Here is a tiny trained network, its code and every weight. The questions are about switching its units off for an input and a target symbol, where a switched-off unit gives its printed mean instead of its output.

import numpy as np


def w(rows, s, z=0):
    codes = np.array(rows[::2]) - 128.0
    scale = np.full(codes.shape[1], s)
    scale[-1] = z or s
    return codes * scale


def f(y):
    return y / 2 * (1 + np.tanh(0.7978845608 * (y + 0.044715 * y**3)))


def softmax(a):
    e = np.exp(a - a.max(-1, keepdims=True))
    return e / e.sum(-1, keepdims=True)


def log_softmax(a):
    a = a - a.max(-1, keepdims=True)
    return a - np.log(np.exp(a).sum(-1, keepdims=True))


def net(x, mask):
    ids = ['βγδεζηθλμξστφψω'.index(c) for c in x.split()]
    T = len(ids)
    res = E[ids] + P[:T]
    u = 0
    for l in range(2):
        r = res
        for j in range(2):
            rows = slice(2 * j, 2 * j + 2)
            q, k, v = (r @ M[l][rows].T for M in (Q, K, V))
            z = softmax(np.where(np.tri(T) > 0, q @ k.T / 2**0.5, -1e9)) @ v
            o = O[l][rows]
            res = res + np.where(mask[u + j], z, o[:, -1]) @ o[:, :-1]
        u += 2
        y = f(res @ A[l][:, :-1].T + A[l][:, -1])
        res = res + np.where(mask[u : u + 4], y, B[l][:, -1]) @ B[l][:, :-1]
        u += 4
    return log_softmax(res[-1] @ U[:, :-1].T + U[:, -1])


Q, K, V, O, A, B = {}, {}, {}, {}, {}, {}
E = w([
[131,131,195],'β',
[188,213,85],'γ',
[132,130,204],'δ',
[226,153,163],'ε',
[130,162,98],'ζ',
[68,70,183],'η',
[50,192,110],'θ',
[132,131,199],'λ',
[132,113,62],'μ',
[172,88,110],'ξ',
[94,133,109],'σ',
[124,80,153],'τ',
[106,7,114],'φ',
[134,130,203],'ψ',
[55,153,104],'ω',
],0.02)
P = w([
[206,199,253],'0',
[116,145,119],'1',
[123,146,108],'2',
[136,145,118],'3',
[125,146,120],'4',
[134,145,122],'5',
[139,147,129],'6',
[148,154,130],'7',
[140,153,134],'8',
[151,151,139],'9',
[150,156,135],'10',
[152,156,135],'11',
[155,153,141],'12',
[157,150,143],'13',
],0.0046)
Q[0] = w([
[168,139,114],'0.h1',
[93,130,253],'0.h1',
[98,150,123],'0.h2',
[157,145,105],'0.h2',
],0.04)
K[0] = w([
[163,116,117],'0.h1',
[132,252,236],'0.h1',
[151,110,100],'0.h2',
[169,150,127],'0.h2',
],0.033)
V[0] = w([
[123,153,52],'0.h1',
[3,153,154],'0.h1',
[142,200,215],'0.h2',
[104,129,73],'0.h2',
],0.0058)
O[0] = w([
[111,71,76,5],'0.h1',
[221,159,120,90],'0.h1',
[46,100,3,159],'0.h2',
[150,120,163,74],'0.h2',
],0.0045,0.0019)
A[0] = w([
[233,2,90,67],'0.n1',
[132,100,99,55],'0.n2',
[156,176,56,2],'0.n3',
[97,58,132,8],'0.n4',
],0.014,0.0041)
B[0] = w([
[128,192,116,255],'0.n1',
[125,117,183,128],'0.n2',
[128,110,250,161],'0.n3',
[138,194,222,165],'0.n4',
],0.023,0.0057)
Q[1] = w([
[67,33,5],'1.h1',
[130,107,18],'1.h1',
[141,222,111],'1.h2',
[126,111,95],'1.h2',
],0.022)
K[1] = w([
[239,179,7],'1.h1',
[155,193,79],'1.h1',
[171,68,120],'1.h2',
[179,148,159],'1.h2',
],0.02)
V[1] = w([
[155,130,98],'1.h1',
[135,123,111],'1.h1',
[254,96,97],'1.h2',
[198,130,150],'1.h2',
],0.0062)
O[1] = w([
[172,174,146,4],'1.h1',
[184,147,159,43],'1.h1',
[254,193,137,55],'1.h2',
[145,156,196,142],'1.h2',
],0.0032,0.0028)
A[1] = w([
[195,7,120,107],'1.n1',
[156,99,110,254],'1.n2',
[72,94,120,175],'1.n3',
[108,87,35,107],'1.n4',
],0.021,0.0046)
B[1] = w([
[101,223,3,106],'1.n1',
[219,162,235,177],'1.n2',
[77,148,88,250],'1.n3',
[153,26,108,193],'1.n4',
],0.022,0.0024)
U = w([
[139,132,119,130],'β',
[139,95,184,147],'γ',
[140,130,119,128],'δ',
[239,134,113,202],'ε',
[50,175,74,83],'ζ',
[10,106,167,2],'η',
[124,122,131,134],'θ',
[119,124,62,230],'λ',
[140,132,115,161],'μ',
[195,196,12,150],'ξ',
[129,126,125,127],'σ',
[138,133,117,152],'τ',
[116,190,147,27],'φ',
[141,132,120,118],'ψ',
[157,78,126,190],'ω',
],0.011,0.006)

Each question gives the input, a string of symbols that net reads in full, and the target symbol t.
The units are the heads (2 rows each of Q, K, V and O) and the neurons (one row each of A and B). Each row of codes is followed by its name. A weight is (code - 128) times the scale printed after its matrix; where a second scale follows, it is the last column's (O, A, B and U).
mask holds one flag per unit, layer by layer, with each layer's heads first. A switched-off unit (its flag False) gives its mean, the last column of its rows in O or B, instead of its output. The means were averaged over made-up inputs and are rounded, as every weight is.
A unit's drop is (log p(t) with every unit on - log p(t) with that unit switched off) / (log p(t) with every unit on - log p(t) with every unit switched off).
The circuit of an input: a set's keep is (log p(t) with only the set's units on - log p(t) with every unit switched off) / (log p(t) with every unit on - log p(t) with every unit switched off). Starting from all 12 units, units are removed one at a time, each time the one whose removal leaves the highest keep (on an exact tie, the one counted first), for as long as the keep stays at least 0.8.
units of the circuit, in order: the units of the circuit, biggest drop first
unit that matters most: the unit with the biggest drop
k most important neurons: the k neurons with the biggest drops, biggest first
k most important neurons of layer l: the k neurons of layer l with the biggest drops, biggest first
heads that matter: for each layer, one digit per head in row order, 1 if its drop is at least 0.15 and else 0, layers parted by /
drop of u: that unit's drop, to one decimal
input ε ω ξ ω φ θ γ λ λ φ ζ ξ φ ψ, target η: 2 most important neurons : [0.n1 1.n3]
input ε ε δ γ θ ε γ β, target η: 3 most important neurons : [0.n1 1.n3 1.n1]
input ε μ μ σ μ η μ μ φ μ μ ψ τ, target η: 3 most important neurons of layer 1 : [1.n3 1.n2 1.n1]
input ε ω γ ψ γ φ λ, target η: heads that matter : 10 / 01
input γ θ μ φ δ, target ζ: heads that matter : 00 / 01
input θ μ γ γ λ, target ξ: heads that matter : 10 / 00
input ε β β ψ λ δ, target η: heads that matter : 10 / 00
input γ θ ξ σ η ε φ, target φ: units of the circuit, in order : [0.n4 0.n1]
input σ η μ ξ ξ, target ξ: unit that matters most : 0.n1
input θ ζ ψ θ ζ σ, target ω: 2 most important neurons : [1.n4 0.n4]
input γ ε γ τ φ β φ β, target ζ: heads that matter : 10 / 01
input θ μ ε φ ε φ ζ ω σ η σ σ δ, target ξ: units of the circuit, in order : [0.n4 1.n1 0.n1 0.h1]
input γ θ ξ γ γ ε σ ξ η θ σ δ, target ζ: 3 most important neurons : [0.n4 0.n1 1.n3]
input ω λ ε σ, target ω: 2 most important neurons of layer 0 : [0.n4 0.n1]
input ε ξ ε ψ φ μ μ σ ξ θ η λ, target η: units of the circuit, in order : [0.h1 0.n1 1.n3 1.h2]
input ζ σ γ, target γ: 2 most important neurons : [0.n3 0.n1]
input θ η β, target ξ: unit that matters most : 0.n4
input γ λ η μ, target ζ: 2 most important neurons : [0.n3 1.n3]
input ε μ φ ζ, target η: 2 most important neurons : [0.n3 0.n1]
input ε ψ ψ ε ξ β γ λ ψ τ, target η: heads that matter : 11 / 00
input γ ζ ω θ β, target ζ: unit that matters most : 1.n3
input θ φ θ ψ, target ξ: 3 most important neurons : [0.n4 1.n1 0.n1]
input ζ θ ω μ ξ ω ω ω, target λ: 2 most important neurons of layer 0 : [0.n4 0.n1]
input ε φ τ β ψ φ ξ η ζ β, target η: 3 most important neurons : [0.n1 1.n3 0.n4]
input γ σ ζ θ ε ξ ω, target λ: 2 most important neurons : [0.n4 1.n4]
input ε τ ψ σ λ φ ψ, target η: 2 most important neurons of layer 0 : [0.n1 0.n4]
input ε φ ζ, target η: most important neuron of layer 0 : [0.n3]
input ε ψ λ ε γ σ τ β λ ψ ε ε δ, target η: drop of 0.n3 : -0.1
